Below are the code and all the weights of a small trained network. Each question names an input and a class and asks about switching units off, where a switched-off unit gives its printed mean instead of its output.

import numpy as np


def w(rows, s, z=0):
    codes = np.array(rows[::2]) - 128.0
    scale = np.full(codes.shape[1], s)
    scale[-1] = z or s
    return codes * scale


def norm(h):
    return h / np.sqrt((h * h).mean(-1, keepdims=True) + 1e-5)


def f(y):
    return np.maximum(y, 0)


def log_softmax(a):
    a = a - a.max(-1, keepdims=True)
    return a - np.log(np.exp(a).sum(-1, keepdims=True))


def net(x, mask):
    res = np.array(x, float).reshape(1, 3) / 4 @ E
    u = 0
    for l in range(3):
        y = f(norm(res) @ A[l][:, :-1].T + A[l][:, -1])
        res = res + np.where(mask[u : u + 7], y, B[l][:, -1]) @ B[l][:, :-1]
        u += 7
    return log_softmax(norm(res)[-1] @ U[:, :-1].T + U[:, -1])


A, B = {}, {}
E = w([
[117,98,3],'x0',
[144,215,13],'x1',
[217,150,144],'x2',
],0.0045)
A[0] = w([
[209,28,98,25],'0.n0',
[125,147,90,152],'0.n1',
[69,165,156,106],'0.n2',
[156,190,151,66],'0.n3',
[87,128,177,100],'0.n4',
[223,3,94,2],'0.n5',
[94,42,93,56],'0.n6',
],0.007,0.005)
B[0] = w([
[68,254,146,184],'0.n0',
[117,131,171,254],'0.n1',
[88,157,155,186],'0.n2',
[188,159,108,171],'0.n3',
[149,98,200,207],'0.n4',
[77,199,132,195],'0.n5',
[141,69,160,186],'0.n6',
],0.0093,0.0018)
A[1] = w([
[151,93,205,115],'1.n0',
[177,137,67,122],'1.n1',
[129,124,65,108],'1.n2',
[65,80,128,1],'1.n3',
[187,165,138,169],'1.n4',
[78,222,156,166],'1.n5',
[89,125,11,73],'1.n6',
],0.011,0.0039)
B[1] = w([
[98,149,122,220],'1.n0',
[150,116,199,180],'1.n1',
[128,124,170,169],'1.n2',
[135,106,122,148],'1.n3',
[187,137,120,205],'1.n4',
[76,126,7,254],'1.n5',
[92,123,175,210],'1.n6',
],0.011,0.0057)
A[2] = w([
[108,168,191,152],'2.n0',
[207,170,245,113],'2.n1',
[115,10,46,114],'2.n2',
[89,131,30,2],'2.n3',
[123,19,248,68],'2.n4',
[121,250,85,144],'2.n5',
[36,87,106,200],'2.n6',
],0.011,0.0047)
B[2] = w([
[20,117,140,189],'2.n0',
[47,1,67,211],'2.n1',
[204,169,156,169],'2.n2',
[61,222,57,174],'2.n3',
[209,174,42,219],'2.n4',
[157,45,94,211],'2.n5',
[166,199,230,254],'2.n6',
],0.0061,0.0079)
U = w([
[12,174,224,145],'0',
[47,213,47,212],'1',
[61,6,80,219],'2',
[238,66,39,2],'3',
[236,172,203,68],'4',
],0.016,0.0047)

Each question gives the input, the list of numbers given to net, and the class t.
The units are the neurons (one row each of A and B). Each row of codes is followed by its name. A weight is (code - 128) times the scale printed after its matrix; where a second scale follows, it is the last column's (A, B and U).
mask holds one flag per neuron, layer by layer. A switched-off neuron (its flag False) gives its mean, the last column of its row in B, instead of its output. The means were averaged over made-up inputs and are rounded, as every weight is.
A unit's drop is (log p(t) with every unit on - log p(t) with that unit switched off) / (log p(t) with every unit on - log p(t) with every unit switched off).
The circuit of an input: a set's keep is (log p(t) with only the set's units on - log p(t) with every unit switched off) / (log p(t) with every unit on - log p(t) with every unit switched off). Starting from the 12 units with the biggest drops (on a tie, the unit counted first), units are removed one at a time, each time the one whose removal leaves the highest keep (on an exact tie, the one counted first), for as long as the keep stays at least 0.8.
units of the circuit, in order: the units of the circuit, biggest drop first
unit that matters most: the unit with the biggest drop
top k neurons: the k neurons with the biggest drops, biggest first
k most important neurons of layer l: the k neurons of layer l with the biggest drops, biggest first
drop when u is switched off: that unit's drop, to one decimal
input [-1,2,4], class 3: unit that matters most -> 1.n4
input [7,2,2], class 2: units of the circuit, in order -> (1.n5, 1.n1, 2.n1)
input [2,6,5], class 2: top 2 neurons -> (1.n1, 2.n1)
input [3,8,0], class 0: units of the circuit, in order -> (1.n6, 1.n1, 1.n2, 2.n4)
input [1,7,-3], class 0: top 2 neurons -> (1.n6, 0.n0)
input [-7,2,-5], class 1: top 2 neurons -> (1.n5, 1.n6)
input [0,8,1], class 3: 2 most important neurons of layer 0 -> (0.n1, 0.n0)
input [-1,-3,3], class 2: top 2 neurons -> (1.n5, 2.n1)
input [5,-2,-1], class 4: top 2 neurons -> (0.n6, 1.n5)
input [-1,-7,1], class 2: top 2 neurons -> (1.n5, 2.n1)
input [4,1,-6], class 0: top 3 neurons -> (1.n6, 1.n4, 0.n4)
input [1,7,-7], class 0: 2 most important neurons of layer 1 -> (1.n6, 1.n2)
input [1,-3,-6], class 4: top 2 neurons -> (1.n5, 2.n4)
input [8,-8,1], class 1: units of the circuit, in order -> (0.n5)
input [6,1,-5], class 0: top 2 neurons -> (1.n6, 1.n4)
input [3,3,8], class 2: 2 most important neurons of layer 2 -> (2.n1, 2.n6)
input [0,4,3], class 3: 2 most important neurons of layer 0 -> (0.n1, 0.n6)
input [-3,-6,1], class 2: top 2 neurons -> (1.n5, 2.n1)
input [-4,0,4], class 2: 2 most important neurons of layer 0 -> (0.n0, 0.n5)
input [-8,3,-1], class 1: units of the circuit, in order -> (1.n5)
input [8,7,-6], class 0: top 2 neurons -> (1.n6, 1.n5)
input [3,8,-2], class 0: top 2 neurons -> (1.n6, 1.n1)
input [4,4,-7], class 0: drop when 1.n6 is switched off -> 0.1
input [6,2,-4], class 0: drop when 1.n6 is switched off -> 0.8
input [1,0,-3], class 4: top 2 neurons -> (1.n5, 0.n6)
input [7,1,6], class 2: drop when 2.n1 is switched off -> 0.3
input [0,-4,4], class 2: drop when 1.n5 is switched off -> 1.5
input [-4,-5,6], class 2: units of the circuit, in order -> (2.n1)
